Below are the code and all the weights of a small trained network. Each question names an input and a class and asks about switching units off, where a switched-off unit gives its printed mean instead of its output.

import numpy as np


def w(rows, s, z=0):
    codes = np.array(rows[::2]) - 128.0
    scale = np.full(codes.shape[1], s)
    scale[-1] = z or s
    return codes * scale


def f(y):
    return y / 2 * (1 + np.tanh(0.7978845608 * (y + 0.044715 * y**3)))


def log_softmax(a):
    a = a - a.max(-1, keepdims=True)
    return a - np.log(np.exp(a).sum(-1, keepdims=True))


def net(x, mask):
    res = np.array(x, float).reshape(1, 2) / 4 @ E
    y = f(res @ A[0][:, :-1].T + A[0][:, -1])
    res = res + np.where(mask, y, B[0][:, -1]) @ B[0][:, :-1]
    return log_softmax(res[-1] @ U[:, :-1].T + U[:, -1])


A, B = {}, {}
E = w([
[73,140,106,40,120,52,63,183,133,190,101,157],'x0',
[137,133,190,164,182,48,161,132,37,131,2,153],'x1',
],0.016)
A[0] = w([
[119,104,156,163,156,230,124,129,125,30,49,86,249],'neuron 1',
[65,198,119,109,125,51,37,188,119,150,67,164,152],'neuron 2',
[228,108,123,201,64,174,161,115,145,91,206,23,176],'neuron 3',
[172,64,113,171,184,172,116,140,78,125,209,69,79],'neuron 4',
[191,120,90,171,109,170,96,147,48,88,133,124,83],'neuron 5',
[88,47,165,210,132,132,241,119,142,108,108,125,102],'neuron 6',
[191,81,119,190,199,46,79,149,151,110,58,122,77],'neuron 7',
[182,171,171,211,208,2,148,125,57,150,112,111,119],'neuron 8',
],0.0071,0.012)
B[0] = w([
[147,141,139,137,119,155,117,121,122,146,99,142,234],'neuron 1',
[151,163,99,119,165,178,114,90,98,122,100,123,203],'neuron 2',
[107,132,102,139,134,123,119,115,127,149,100,107,250],'neuron 3',
[130,152,96,89,127,178,141,150,117,43,134,120,163],'neuron 4',
[82,159,94,81,171,121,154,148,141,3,172,152,142],'neuron 5',
[138,142,120,79,171,138,158,98,119,96,134,153,174],'neuron 6',
[87,137,116,94,89,169,120,165,151,95,132,125,161],'neuron 7',
[93,118,104,139,84,154,87,138,129,128,132,58,210],'neuron 8',
],0.021,0.019)
U = w([
[80,113,84,123,70,151,77,176,196,120,150,45,105],'0',
[138,169,96,81,198,136,141,114,99,103,65,159,83],'1',
[192,130,136,210,125,126,90,82,100,250,74,119,247],'2',
[158,71,200,111,129,74,188,104,118,145,120,133,94],'3',
[146,120,150,168,138,89,171,168,135,130,119,193,93],'4',
[140,103,160,142,166,86,126,141,108,83,129,170,98],'5',
[160,116,168,160,137,88,159,159,136,133,134,136,95],'6',
],0.012,0.011)

Each question gives the input, the list of numbers given to net, and the class t.
The units are the neurons (one row each of A and B). Each row of codes is followed by its name. A weight is (code - 128) times the scale printed after its matrix; where a second scale follows, it is the last column's (A, B and U).
mask holds one flag per neuron, in row order. A switched-off neuron (its flag False) gives its mean, the last column of its row in B, instead of its output. The means were averaged over made-up inputs and are rounded, as every weight is.
A unit's drop is (log p(t) with every unit on - log p(t) with that unit switched off) / (log p(t) with every unit on - log p(t) with every unit switched off).
The circuit of an input: a set's keep is (log p(t) with only the set's units on - log p(t) with every unit switched off) / (log p(t) with every unit on - log p(t) with every unit switched off). Starting from all 8 units, units are removed one at a time, each time the one whose removal leaves the highest keep (on an exact tie, the one counted first), for as long as the keep stays at least 0.8.
units of the circuit, in order: the units of the circuit, biggest drop first
most important unit: the unit with the biggest drop
top k neurons: the k neurons with the biggest drops, biggest first
drop when u is switched off: that unit's drop, to one decimal
input [-3,3], class 2: top 2 neurons => (neuron 4; neuron 1)
input [-3,-2], class 2: most important unit => neuron 8
input [-4,-3], class 1: top 4 neurons => (neuron 8; neuron 4; neuron 7; neuron 1)
input [5,-4], class 1: top 2 neurons => (neuron 8; neuron 2)
input [7,7], class 0: top 3 neurons => (neuron 8; neuron 7; neuron 6)
input [7,-4], class 1: top 2 neurons => (neuron 2; neuron 8)
input [1,3], class 2: top 2 neurons => (neuron 4; neuron 5)
input [2,4], class 0: top 3 neurons => (neuron 8; neuron 7; neuron 1)
input [-8,8], class 0: top 3 neurons => (neuron 8; neuron 7; neuron 2)
input [-4,-2], class 1: top 2 neurons => (neuron 8; neuron 4)
input [7,-3], class 1: top 2 neurons => (neuron 2; neuron 8)
input [-8,-5], class 1: drop when neuron 8 is switched off => 0.2
input [-6,-4], class 1: drop when neuron 8 is switched off => 0.8
input [6,-2], class 1: units of the circuit, in order => (neuron 2)
input [-7,-5], class 1: drop when neuron 8 is switched off => 0.6
input [-2,-2], class 2: top 2 neurons => (neuron 8; neuron 7)
